[[110 130 125 116 122 120 124 118 126 116 121 138]
 [138 126 126 138 138 142 143 142 132 151 120 125]
 [108 134 122 120 125 123 129 120 127 118 122 138]
 [112 125 126 122 129 125 125 123 122 126 117 133]
 [113 127 128 111 122 116 115 116 125 111 127 136]
 [112 126 127 120 126 121 120 119 123 119 121 133]
 [141 121 130 136 136 138 137 140 131 149 121 121]] result: 133

[[124 125 123 135 117 117 126 128 132 146 141]
 [131 123 129 133 128 128 139 131 132 125 144]
 [129 135 123 133 116 119 130 116 143 143 144]
 [123 126 121 109 112 136 118 122 146 128 123]
 [152 134 137 124 142 148 123 139 126 109 121]
 [140 139 135 144 146 138 116 141 130 120 127]] result: 121

[[134 130 120 126 136 129 126 137 131]
 [136 137 122 135 129 143 132 135 142]
 [125 130 129 130 124 132 132 125 131]
 [136 148 126 122 122 152 135 138 153]
 [129 131 125 128 128 129 118 134 131]
 [133 131 125 117 125 125 125 128 130]
 [137 129 125 125 129 123 128 125 124]
 [137 130 128 134 130 133 128 128 130]
 [132 130 125 128 126 129 125 127 131]] result: 130

[[110 128 137 124 117 145 124 111 133]
 [123 129 128 130 123 136 131 122 130]
 [132 129 121 127 123 127 128 129 129]
 [133 114 128 116 122 117 117 135 144]
 [120 126 131 125 120 133 124 118 134]
 [110 128 140 119 105 148 125 103 141]
 [111 126 136 119 119 143 125 110 132]] result: 141

[[118 125 128 117 132 154 141 148 143 113 141 119 124 155]
 [126 119 128 109 129 116 125 120 124 121 124 132 120 110]
 [128 130 135 117  99 127 109 118 116 119 124 136 119 113]
 [131 126 121 138 131 128 135 132 133 129 125 126 111 133]
 [141 127 122 129 126 111 121 112 121 118 125 140 117 120]] result: 133

[[116 120 133 127 122 123 132 121 114 129 142]
 [108 107 131 114 128 107 111 143 106 130 143]
 [125 119 132 121 125 124 131 117 124 133 129]
 [142 121 131 125 122 135 145 124 121 123 120]
 [109 116 147 121 121 126 126 126 117 143 137]
 [120 137 127 131 121 121 111 138 134 124 127]] result: 137

[[132 130 113 138 144 144 126 124 132 137 127 139 112 129]
 [129 136 115 144 150 155 136 125 128 129 127 153 104 105]
 [119 136 109 129 117  99 138 104 137 148 127 122 134 133]
 [128 123 126 129 131 143 135 105 124 131 127 137 140 127]
 [132 126 121 132 139 147 133 116 130 134 127 140 132 128]] result: 127
---
[120 104 138 107 122 136] | 107

[[118 130 113 128]
 [114 125 138 107]
 [136 132 124 122]] | 113

[[127 121  99 133 113 118 129]
 [124 128 133 111 106 140 139]] | 106

[124 149 139 128] | 128

[136 141 103 102 138  99 142] | 102

[143 145 153 124 110] | 124

[ 99 112 122 100 104] | 100

[138 131 120 127 107 149] | 120

[151 103 119 146 114 133 131] | 114
---
[119 130 137 132 123 109 106] yields 132
[114 158 117 149 108 154 123] yields 149
[129 131 143 127 156 137 141] yields 127
[105 132 130 133 116 104 106] yields 133
[135 122 115 125 128 109 107] yields 125
[131 141 125 106 136 136 123] yields 106
[105 120 119 121 114 108 120] yields 121
[122 134 109 154 133 138 117] yields 154
---
[[120 119 135 123 147 126 131 118 142]
 [126 132 123 127 121 128 132 118 144]
 [128 130 133 130 120 124 129 124 136]
 [138 141 123 124 129 132 128 127 126]
 [142 150 124 131 120 129 126 127 128]
 [130 135 113 140 117 141 131 123 139]
 [133 132 123 134 134 138 125 133 119]] gives 133

[[135 124 127 124 144 154 120 125 132 132 134 121 147 137 120 119]
 [130 127 127 116 114 128 127 115 138 117 115 131 129 119 130 141]
 [114 136 131 117 117 124 133 155 142 134 124 124 139 110 150 139]
 [142 109 130 129 128 136 118 116 132 133 101 109 136 111 143 143]
 [106 140 133 117 121 137 120 126 110 145 117 139 114 140 110 123]] gives 106

[[135  98 131 156 132 122 128 154 124 118]
 [126 138 140 132 118 128 121 124 127 122]
 [128 110 128 145 125 119 132 142 128 125]
 [107 142 116 120 109 111 140 109 137 144]
 [128 121 132 134 128 124 127 128 131 121]
 [118 116 117 137 118 111 141 129 133 135]
 [116 154 136 120 108 125 125 108 133 130]] gives 116

[[111 110 108 104 109 107]
 [116 117 116 114 117 116]
 [112 114 113 111 114 113]
 [120 120 120 120 120 119]
 [105 108 104 100 108 104]
 [120 121 120 117 121 121]
 [120 122 119 113 122 118]] gives 120

[[120 129 137 135 125 116 129]
 [120 129 136 135 125 120 129]
 [120 132 139 124 121 103 129]
 [140 134 140 122 139 139 134]
 [122 123 115 133 125 120 124]
 [109 135 120 129 103 106 127]
 [126 130 138 123 122 110 134]
 [140 134 140 122 139 139 134]
 [111 135 127 128 108 103 127]
 [126 130 136 133 128 125 133]
 [139 134 139 122 139 139 134]
 [119 130 138 132 122 110 129]] gives 119
---
[145 115 126 105] ⇒ 145, 105

[[119 145 127 128 107]
 [119 118 136 144 126]] ⇒ 119, 126

[[120 132 117  99 133 129]
 [138 142 119 131 126 135]
 [131 133 127 123 130 129]] ⇒ 120, 129

[[129 133 127 128 127 137]
 [130 105 107 133 116 125]] ⇒ 129, 125

[[114 106 124 137]
 [149 104 147 149]
 [129 126 113 148]] ⇒ 114, 148

[[122 129 130 124 120]
 [150 115 127 126 130]
 [128 128 128 128 128]] ⇒ 122, 128

[[134 134 131 136 142 135 130]
 [130 133 130 154 136 132 132]] ⇒ 134, 132

[106 107 149 108 129 124 129] ⇒ 106, 129

[[115 113 106 147 119 124 102]
 [112 135 132 152 152 106 117]] ⇒ 115, 117

[[131 143 124 128 152 128]
 [140 129 138 128 137 136]] ⇒ 131, 136
---
[[120 128 124 103 120 134 131]
 [140 124 124 147 111 128 124]
 [131 132 127 116 121 147 111]] yields 124

[[157 132 122 137]
 [121 123 146 149]
 [143 128 135 103]] yields 149

[[134 112 126 133]
 [144 145 102 149]
 [113 154 137 110]] yields 149

[[134 137 143 152 120 130 121]
 [136 132 143 135 148 103 109]
 [111 121 116 121 123 107 106]] yields 109

[[122 105 129 132 134 135 119]
 [116 110 111 118 142 116 129]
 [121 120 123 120 138 134 124]] yields 129

[[120 119 123 136]
 [113 126 122 104]
 [126 130 131 115]] yields 104

[[134 136 134 126 119 118 132]
 [116 125 124 133 133 130 123]
 [137 118 106 126 124 138 148]] yields 123

[[138 133 123 121 113 126 128]
 [129 133 117 130 135 132 128]
 [132 138 124 124 120  98 113]] yields 128

[[116 129 118 156 120]
 [120 125 138 135 123]
 [113 127 111 154 125]] yields 123
---
[[121 155 129 132 145]
 [113 154 129 127 136]
 [114 137 117 114 108]] gives 121, 108

[141 129 107 119 155 123] gives 141, 123

[104 122 111 142 115 106] gives 104, 106

[[116 155 119 141]
 [143 134 107 110]] gives 116, 110

[[123 135 122 129 142]
 [123 131 122 127 139]
 [119 137 117 128 151]] gives 123, 151

[[109 120 122 130]
 [113 124 156 126]] gives 109, 126

[116 128 114 129 106 125] gives 116, 125

[[107 125 122 127 147 153]
 [124 116 126 129 130 130]] gives 107, 130
